In the rows, zero is written as 128.
Each row of numbers belongs to one of the objects below and depends on some of the facts about them. Some rows are named. Which object is each other row?

How the objects are related:
j107 Θ 535; j115 Θ 535; j117 Θ 432; j123 Θ 535; j133 Θ 432; j136 Θ 535
j144 Θ 535; j148 Θ 432; j153 Θ 535; j154 Θ 432; j168 Θ 432; j175 Θ 535
j18 Θ 432; j180 Θ 432; j181 Θ 535; j198 Θ 535; j199 Θ 535; j232 Θ 432
j24 Θ 432; j251 Θ 535; j253 Θ 432; j255 Θ 535; j26 Θ 535; j261 Θ 535
j262 Θ 432; j269 Θ 535; j27 Θ 535; j270 Θ 432; j275 Θ 432; j276 Θ 535
j278 Θ 535; j288 Θ 432; j296 Θ 535; j299 Θ 432; j311 Θ 432; j320 Θ 535
j325 Θ 432; j337 Θ 535; j353 Θ 432; j356 Θ 535; j360 Θ 535; j363 Θ 535
j375 Θ 432; j383 Θ 432; j401 Θ 432; j411 Θ 535; j432 Θ 535; j440 Θ 535
j442 Θ 535; j454 Θ 432; j461 Θ 535; j478 Θ 535; j498 Θ 535; j505 Θ 432
j507 Θ 535; j518 Θ 432; j54 Θ 432; j542 Θ 535; j545 Θ 535; j549 Θ 432
j551 Θ 535; j556 Θ 535; j561 Θ 432; j562 Θ 432; j57 Θ 535; j572 Θ 535
j597 Θ 535; j599 Θ 535; j60 Θ 535; j61 Θ 432; j610 Θ 432; j611 Θ 535
j62 Θ 535; j627 Θ 432; j63 Θ 432; j654 Θ 535; j656 Θ 432; j659 Θ 535
j662 Θ 432; j668 Θ 535; j672 Θ 432; j673 Θ 535; j680 Θ 535; j684 Θ 432
j686 Θ 535; j689 Θ 432; j690 Θ 535; j695 Θ 535; j708 Θ 535; j711 Θ 535
j712 Θ 535; j715 Θ 432; j724 Θ 432; j725 Θ 535; j732 Θ 432; j733 Θ 535
j741 Θ 535; j754 Θ 535; j79 Θ 535; j800 Θ 432; j808 Θ 432; j812 Θ 535
j815 Θ 535; j820 Θ 535; j832 Θ 535; j848 Θ 535; j854 Θ 535; j855 Θ 535
j870 Θ 535; j881 Θ 432; j882 Θ 535; j883 Θ 535; j890 Θ 432; j901 Θ 535
j902 Θ 535; j923 Θ 432; j927 Θ 432; j929 Θ 432; j95 Θ 432; j950 Θ 432
j960 Θ 432; j970 Θ 432; j985 Θ 535; j989 Θ 432; j991 Θ 535; j115 γ j724
j117 γ j454; j123 γ j311; j133 γ j927; j136 γ j454; j154 γ j686; j168 γ j686
j180 γ j882; j181 γ j690; j232 γ j461; j24 γ j812; j261 γ j545; j269 γ j478
j276 γ j572; j288 γ j296; j288 γ j754; j311 γ j454; j320 γ j960; j320 γ j262
j337 γ j144; j356 γ j454; j360 γ j442; j360 γ j812; j375 γ j26; j375 γ j610
j401 γ j561; j432 γ j144; j442 γ j668; j461 γ j507; j498 γ j311; j505 γ j808
j54 γ j353; j54 γ j454; j549 γ j440; j551 γ j870; j551 γ j901; j551 γ j454
j556 γ j154; j562 γ j299; j562 γ j278; j60 γ j507; j610 γ j153; j63 γ j144
j63 γ j168; j659 γ j960; j668 γ j599; j668 γ j507; j672 γ j611; j680 γ j881
j684 γ j251; j686 γ j454; j689 γ j561; j708 γ j733; j711 γ j507; j712 γ j440
j724 γ j153; j724 γ j518; j732 γ j199; j732 γ j454; j733 γ j507; j754 γ j461
j79 γ j133; j808 γ j902; j820 γ j715; j848 γ j572; j854 γ j754; j881 γ j325
j882 γ j656; j882 γ j715; j890 γ j808; j901 γ j561; j901 γ j673; j902 γ j507
j95 γ j270; j95 γ j168; j960 γ j454; j960 γ j686; j985 γ j507; j107 λ j251
j115 λ j597; j117 λ j686; j133 λ j144; j144 λ j711; j148 λ j689; j175 λ j148
j18 λ j383; j180 λ j442; j181 λ j708; j198 λ j27; j199 λ j262; j232 λ j253
j251 λ j733; j253 λ j180; j255 λ j356; j26 λ j832; j269 λ j299; j27 λ j311
j270 λ j133; j275 λ j820; j276 λ j724; j288 λ j411; j353 λ j337; j363 λ j518
j383 λ j741; j401 λ j62; j411 λ j545; j432 λ j115; j440 λ j269; j442 λ j432
j454 λ j985; j461 λ j923; j478 λ j668; j505 λ j725; j545 λ j690; j549 λ j929
j551 λ j478; j556 λ j363; j597 λ j154; j599 λ j754; j60 λ j855; j61 λ j270
j611 λ j199; j627 λ j848; j63 λ j901; j654 λ j507; j659 λ j854; j662 λ j882
j668 λ j808; j673 λ j198; j680 λ j989; j686 λ j549; j690 λ j927; j695 λ j599
j708 λ j320; j712 λ j24; j715 λ j276; j732 λ j542; j733 λ j672; j808 λ j181
j812 λ j79; j815 λ j498; j820 λ j57; j848 λ j556; j855 λ j18; j882 λ j732
j883 λ j440; j923 λ j611; j927 λ j883; j929 λ j815; j950 λ j175; j970 λ j255
j985 λ j991; j991 λ j800; j107 Ψ 959; j115 Ψ 959; j117 Ψ 813; j123 Ψ 475
j133 Ψ 514; j136 Ψ 969; j144 Ψ 969; j148 Ψ 475; j153 Ψ 475; j154 Ψ 813
j168 Ψ 813; j175 Ψ 969; j18 Ψ 959; j180 Ψ 813; j181 Ψ 813; j198 Ψ 475
j199 Ψ 813; j232 Ψ 813; j24 Ψ 969; j251 Ψ 813; j253 Ψ 969; j255 Ψ 969
j26 Ψ 514; j261 Ψ 969; j262 Ψ 813; j269 Ψ 969; j27 Ψ 475; j270 Ψ 475
j275 Ψ 813; j276 Ψ 959; j278 Ψ 813; j288 Ψ 813; j296 Ψ 959; j299 Ψ 813
j311 Ψ 959; j320 Ψ 514; j325 Ψ 969; j337 Ψ 813; j353 Ψ 813; j356 Ψ 813
j360 Ψ 813; j363 Ψ 475; j375 Ψ 813; j383 Ψ 813; j401 Ψ 813; j411 Ψ 514
j432 Ψ 475; j440 Ψ 813; j442 Ψ 959; j454 Ψ 959; j461 Ψ 969; j478 Ψ 475
j498 Ψ 813; j505 Ψ 514; j507 Ψ 813; j518 Ψ 959; j54 Ψ 514; j542 Ψ 813
j545 Ψ 813; j549 Ψ 959; j551 Ψ 813; j556 Ψ 475; j561 Ψ 813; j562 Ψ 813
j57 Ψ 969; j572 Ψ 813; j597 Ψ 813; j599 Ψ 959; j60 Ψ 514; j61 Ψ 475
j610 Ψ 813; j611 Ψ 813; j62 Ψ 813; j627 Ψ 475; j63 Ψ 813; j654 Ψ 959
j656 Ψ 969; j659 Ψ 813; j662 Ψ 475; j668 Ψ 475; j672 Ψ 813; j673 Ψ 959
j680 Ψ 475; j684 Ψ 969; j686 Ψ 959; j689 Ψ 813; j690 Ψ 813; j695 Ψ 969
j708 Ψ 514; j711 Ψ 813; j712 Ψ 813; j715 Ψ 813; j724 Ψ 813; j725 Ψ 813
j732 Ψ 813; j733 Ψ 514; j741 Ψ 514; j754 Ψ 475; j79 Ψ 969; j800 Ψ 813
j808 Ψ 959; j812 Ψ 813; j815 Ψ 969; j820 Ψ 813; j832 Ψ 813; j848 Ψ 813
j854 Ψ 475; j855 Ψ 959; j870 Ψ 514; j881 Ψ 813; j882 Ψ 959; j883 Ψ 959
j890 Ψ 959; j901 Ψ 959; j902 Ψ 813; j923 Ψ 813; j927 Ψ 959; j929 Ψ 969
j95 Ψ 959; j950 Ψ 813; j960 Ψ 969; j970 Ψ 969; j985 Ψ 959; j989 Ψ 514
j991 Ψ 959; j107 κ e; j115 κ a; j117 κ a; j123 κ a; j133 κ e
j136 κ b; j144 κ f; j148 κ b; j153 κ d; j154 κ a; j168 κ e
j175 κ f; j18 κ b; j180 κ a; j181 κ b; j198 κ a; j199 κ a
j232 κ c; j24 κ b; j251 κ b; j253 κ c; j255 κ c; j26 κ d
j261 κ a; j262 κ a; j269 κ a; j27 κ e; j270 κ a; j275 κ f
j276 κ c; j278 κ c; j288 κ b; j296 κ a; j299 κ b; j311 κ b
j320 κ a; j325 κ a; j337 κ c; j353 κ f; j356 κ b; j360 κ f
j363 κ b; j375 κ d; j383 κ e; j401 κ a; j411 κ a; j432 κ d
j440 κ b; j442 κ b; j454 κ b; j461 κ d; j478 κ b; j498 κ e
j505 κ a; j507 κ a; j518 κ e; j54 κ c; j542 κ c; j545 κ a
j549 κ d; j551 κ c; j556 κ f; j561 κ a; j562 κ a; j57 κ b
j572 κ a; j597 κ b; j599 κ f; j60 κ a; j61 κ a; j610 κ b
j611 κ e; j62 κ d; j627 κ d; j63 κ b; j654 κ b; j656 κ f
j659 κ f; j662 κ c; j668 κ b; j672 κ b; j673 κ c; j680 κ b
j684 κ c; j686 κ a; j689 κ a; j690 κ f; j695 κ a; j708 κ f
j711 κ a; j712 κ b; j715 κ b; j724 κ b; j725 κ e; j732 κ a
j733 κ b; j741 κ c; j754 κ a; j79 κ b; j800 κ c; j808 κ a
j812 κ e; j815 κ d; j820 κ b; j832 κ a; j848 κ e; j854 κ a
j855 κ c; j870 κ e; j881 κ b; j882 κ a; j883 κ d; j890 κ d
j901 κ a; j902 κ e; j923 κ b; j927 κ a; j929 κ f; j95 κ a
j950 κ a; j960 κ a; j970 κ a; j985 κ b; j989 κ a; j991 κ a

Named rows:
j690: [140 133 124 161 129 151 106 127 128 136 123 148 121 119 125 151 116 132 146 128 121 123 148 133 155 131 126]
j181: [117 127 109 130 128 141 112 137 122 141 123 142 109 132 128 77 119 130 145 117 127 131 133 104 169 141 123]
j673: [164 130 111 144 122 140 142 89 123 147 133 150 134 113 130 140 149 112 153 130 74 119 161 130 122 131 128]
j432: [91 114 103 92 130 135 105 150 109 134 101 143 130 148 139 68 141 131 147 108 119 144 93 83 175 124 133]
j232: [149 134 134 109 143 114 140 102 138 131 148 100 110 133 135 95 119 109 101 129 122 124 133 111 73 146 133]
j950: [133 144 145 143 132 115 139 129 142 116 148 111 125 121 115 155 130 131 103 139 152 125 146 150 91 131 127]
j611: [114 116 125 132 108 161 112 130 122 125 107 143 121 95 136 144 118 129 146 123 105 128 102 126 164 122 127]
j63: [115 131 138 105 139 127 130 146 134 119 129 111 116 134 133 86 128 122 91 119 131 135 105 90 121 143 133]
j711: [127 122 131 143 117 118 134 113 131 139 139 126 117 137 121 127 125 143 161 147 149 117 156 169 132 117 115]
j542: [156 123 108 128 122 132 125 89 120 147 139 132 111 109 133 118 131 117 156 130 99 124 149 141 113 135 125]
j627: [110 121 129 84 156 122 116 163 122 111 111 121 141 139 133 102 133 120 88 112 120 149 81 73 130 137 143]
j927: [157 154 155 170 140 128 155 141 144 115 146 128 150 137 110 183 143 124 92 130 130 119 170 137 102 132 133]
j498: [96 116 128 128 112 144 107 142 126 135 115 134 112 133 143 92 100 132 146 111 127 131 113 109 171 125 121]
j985: [118 112 124 111 118 132 140 122 121 143 119 137 140 140 138 95 134 127 144 133 113 126 126 109 171 124 124]
j549: [83 120 130 75 133 131 146 167 128 114 110 123 145 123 140 77 148 118 73 118 96 146 81 67 155 145 138]
j545: [182 116 140 153 138 111 127 110 127 133 137 127 137 141 117 184 109 144 169 166 146 106 163 175 122 108 128]
j401: [122 144 148 137 132 116 148 139 147 115 148 110 115 133 116 127 131 133 101 133 156 127 143 139 99 131 124]

Rows to name:
No name comes twice in this set of rows, the named rows included.
[77 123 114 124 129 148 98 128 127 155 107 137 132 125 140 106 70 139 118 106 139 134 114 127 153 159 119] : j848
[172 126 101 142 139 132 116 83 122 152 132 138 127 104 124 154 109 119 145 136 95 121 156 148 107 140 129] : j278
[131 135 129 109 147 118 127 152 127 115 122 118 135 136 129 118 139 120 94 112 132 138 100 98 104 128 142] : j148
[114 117 145 78 136 127 141 167 130 115 115 119 143 148 141 73 141 121 80 124 114 138 88 56 158 143 139] : j890
[152 132 132 125 159 127 124 139 135 118 123 121 141 115 120 154 99 124 84 131 116 133 117 108 119 150 141] : j299
[97 133 123 136 116 131 107 127 124 137 124 135 128 147 138 114 134 133 155 104 143 125 125 132 132 115 123] : j556
[112 109 117 99 127 146 124 149 112 135 99 150 136 127 133 97 140 127 133 128 86 137 109 84 196 130 133] : j883
[112 117 108 120 122 137 120 118 116 131 108 141 132 94 123 135 133 130 146 138 98 135 113 142 159 127 127] : j440
[109 116 133 81 147 131 123 165 129 111 111 112 118 127 133 72 122 124 84 125 118 143 81 65 142 149 140] : j375
[122 135 148 129 128 109 148 122 144 114 146 105 127 120 123 141 130 130 104 145 157 127 143 144 94 126 124] : j180

The same objects again, as new rows of numbers:
Some rows with their names:
j668: [110 144 123 136 176 118 130 156 148 105 123 87 66 121 130 144 158 132 115 161 126 89 147 129 149 135 120 127 116]
j690: [116 133 133 152 219 104 136 167 124 117 106 91 77 133 139 162 162 142 121 120 107 115 136 138 133 120 111 129 134]
j672: [121 135 129 135 149 128 149 118 138 108 128 74 74 148 115 153 154 136 88 150 131 95 127 142 166 119 114 150 120]
j542: [116 141 136 137 195 111 138 153 135 111 113 82 57 124 121 162 159 147 146 112 123 105 134 140 144 123 95 129 113]
j375: [133 129 139 142 172 98 163 114 115 102 111 80 75 160 116 149 150 131 86 130 119 107 120 137 160 124 114 152 120]
j275: [132 135 143 146 184 102 163 122 122 105 117 83 77 146 114 161 153 139 90 116 111 110 117 142 161 112 110 151 125]
j848: [126 149 139 161 171 104 130 146 104 100 131 62 40 153 128 145 154 146 141 122 144 79 137 127 136 148 106 115 73]
j337: [121 143 142 136 178 104 133 151 134 114 111 81 46 126 120 155 157 149 148 114 130 112 134 134 148 121 97 122 118]
j654: [112 142 128 134 182 114 124 153 146 117 120 87 67 131 135 155 170 149 113 166 132 86 138 140 142 155 116 137 119]
j442: [110 140 125 132 181 110 127 154 147 118 117 87 63 132 128 152 171 145 113 166 136 82 134 140 142 155 117 135 120]
j115: [90 156 137 125 182 87 118 146 156 132 111 104 109 133 125 127 158 135 96 177 131 59 137 133 153 146 147 150 144]
j991: [92 155 135 132 192 92 116 150 158 132 113 105 115 133 130 128 165 135 91 176 129 66 134 137 151 144 145 153 144]
j95: [113 156 135 145 165 95 128 105 151 131 125 103 111 148 118 132 162 139 60 168 128 72 116 143 166 134 135 165 155]
j276: [125 163 154 160 191 81 122 139 121 114 137 79 47 132 124 149 166 167 143 108 134 75 117 138 144 161 101 120 94]
j255: [113 138 148 139 204 111 132 157 137 111 112 72 59 129 109 172 162 155 141 118 126 106 130 135 151 130 88 133 114]
j253: [135 137 141 150 187 121 153 123 137 104 125 70 66 144 102 179 161 160 104 111 120 113 112 142 169 120 81 148 117]
j695: [86 156 137 137 193 100 114 156 155 134 104 94 124 144 115 132 162 127 96 172 127 64 146 125 157 129 134 151 143]

Which object is each row?
No name comes twice in this set of rows, the named rows included.
[130 134 133 138 166 120 133 155 124 104 115 71 39 137 131 156 155 138 140 137 141 116 144 129 137 134 102 122 104] : j498
[121 144 119 151 170 123 117 157 139 125 113 83 68 133 133 140 172 132 118 155 130 95 153 133 139 129 113 122 136] : j181
[135 146 132 145 182 116 163 120 137 89 138 82 54 129 110 171 151 147 100 111 110 110 115 139 168 114 90 141 115] : j662
[116 131 140 128 218 91 141 157 133 106 110 95 73 127 130 163 167 151 122 137 113 103 121 143 142 146 113 140 122] : j599
[139 123 141 138 174 89 156 117 122 105 114 81 71 151 117 152 160 136 87 146 123 117 109 137 166 145 115 154 135] : j890
[122 134 153 112 174 117 152 120 148 99 117 71 61 140 92 184 154 154 114 126 132 126 109 142 180 114 85 160 124] : j684
[120 131 121 140 189 136 144 162 122 96 121 77 52 137 137 170 162 137 130 134 121 108 148 133 132 115 102 124 96] : j870
[124 137 121 151 178 139 153 126 134 107 142 77 86 149 127 164 163 141 75 146 117 81 133 153 148 113 109 152 107] : j299
[106 142 129 145 182 123 120 159 146 114 115 77 78 143 119 157 164 140 119 160 135 87 145 131 146 139 110 136 117] : j57
[125 143 114 166 178 120 122 160 148 135 102 68 70 133 113 139 180 131 115 160 129 100 149 128 144 147 103 127 139] : j79
[127 135 146 148 193 101 156 123 128 105 115 74 83 154 103 166 159 144 94 122 116 113 112 138 165 124 96 155 126] : j929
[118 138 126 131 170 106 121 146 147 118 116 82 60 132 123 148 167 145 124 166 140 91 137 137 149 160 117 136 124] : j985
[126 131 126 139 184 120 137 162 135 88 130 76 37 127 131 163 159 138 132 144 125 111 140 132 144 136 103 122 99] : j27
[131 137 127 145 155 125 141 115 143 112 120 68 77 153 100 155 166 138 87 155 135 96 126 139 167 132 103 151 126] : j24

Now the same objects, written a new way:
Named rows:
j812: [112 117 123 138 134 122 119 131 140 128 116 123 120 137 126 124 143 117 132 133 127 123 156 130 139 122]
j24: [171 135 120 111 118 118 141 127 108 143 160 131 147 127 136 133 123 135 148 142 136 132 110 110 121 128]
j712: [125 121 135 131 129 116 121 125 142 118 139 123 123 144 126 126 135 120 140 135 139 121 151 127 134 121]
j754: [114 121 129 134 126 148 119 125 148 103 144 132 124 131 130 122 138 128 119 98 131 132 102 107 130 136]
j970: [156 137 107 121 119 157 139 135 107 134 121 142 154 111 130 126 137 137 137 118 117 154 87 106 123 137]
j27: [95 117 130 135 139 126 117 132 142 126 116 121 113 133 125 123 139 120 115 126 123 118 148 139 136 126]
j62: [109 122 125 137 134 120 118 130 137 126 112 124 121 136 121 123 141 114 132 135 128 123 160 143 138 119]
j18: [134 138 123 117 133 134 139 131 110 144 139 130 136 111 129 134 127 130 125 125 126 124 111 127 122 138]
j562: [159 136 119 111 115 154 139 128 113 126 146 137 149 116 139 122 132 142 127 108 121 148 69 108 120 142]
j299: [144 137 124 112 125 129 137 133 104 144 147 130 139 116 131 126 134 130 130 132 124 130 105 137 128 132]
j60: [96 121 145 155 119 164 114 128 134 119 126 143 102 121 128 145 103 134 110 89 125 164 83 104 122 134]
j542: [108 122 136 131 138 83 118 129 131 140 132 114 111 145 119 129 132 105 140 162 141 102 193 163 143 107]
j432: [110 116 143 120 130 113 120 123 148 118 123 119 118 141 122 125 131 126 124 129 135 109 144 129 129 126]
j989: [135 134 120 129 130 166 140 135 113 133 112 138 135 96 125 127 120 144 102 105 111 138 65 107 117 153]
j107: [99 119 122 143 142 127 120 129 147 128 102 123 117 132 123 133 138 119 127 125 128 116 159 128 132 128]
j741: [101 118 142 144 148 92 120 130 136 142 117 114 98 131 111 135 116 112 119 161 139 90 181 150 133 120]
j276: [112 121 139 130 141 81 123 119 142 134 145 112 108 148 121 138 123 111 140 156 153 91 189 141 132 114]

Which object is each row?
No name comes twice in this set of rows, the named rows included.
[113 121 129 134 130 148 119 126 149 102 130 130 127 132 128 120 141 130 115 103 127 130 113 109 129 135] : j854
[130 136 135 106 132 94 133 131 105 158 170 116 120 120 130 127 121 123 122 153 132 102 132 159 128 123] : j662
[111 120 141 129 133 117 118 125 143 115 145 121 117 140 125 124 134 122 122 127 136 111 142 131 132 126] : j680
[120 124 112 146 139 149 125 121 151 102 130 131 130 131 129 124 138 123 125 105 135 125 123 97 130 137] : j901
[149 137 115 117 121 156 141 124 119 127 152 138 143 112 140 130 126 143 125 98 128 140 64 91 114 149] : j808
[138 151 131 135 136 127 145 124 113 136 107 125 134 117 142 130 95 145 104 137 107 127 139 158 117 127] : j454
[157 136 121 112 127 87 138 132 100 164 159 122 132 129 128 134 123 120 149 171 139 115 149 146 128 114] : j253
[117 133 159 143 127 136 132 115 158 98 28 124 129 143 132 133 90 158 104 123 99 140 170 150 112 127] : j686
[142 134 138 153 130 104 129 119 141 114 94 123 127 152 136 128 97 134 128 158 121 131 194 150 129 106] : j136
[95 126 125 141 138 127 119 127 141 123 99 127 118 128 114 131 134 114 128 126 133 118 163 144 134 122] : j599
[94 125 134 147 115 166 109 135 128 122 120 144 114 125 130 138 130 121 130 93 119 174 102 129 135 122] : j507
[102 119 127 152 141 160 122 135 144 112 85 134 119 115 113 126 131 129 105 109 117 132 116 112 127 142] : j411

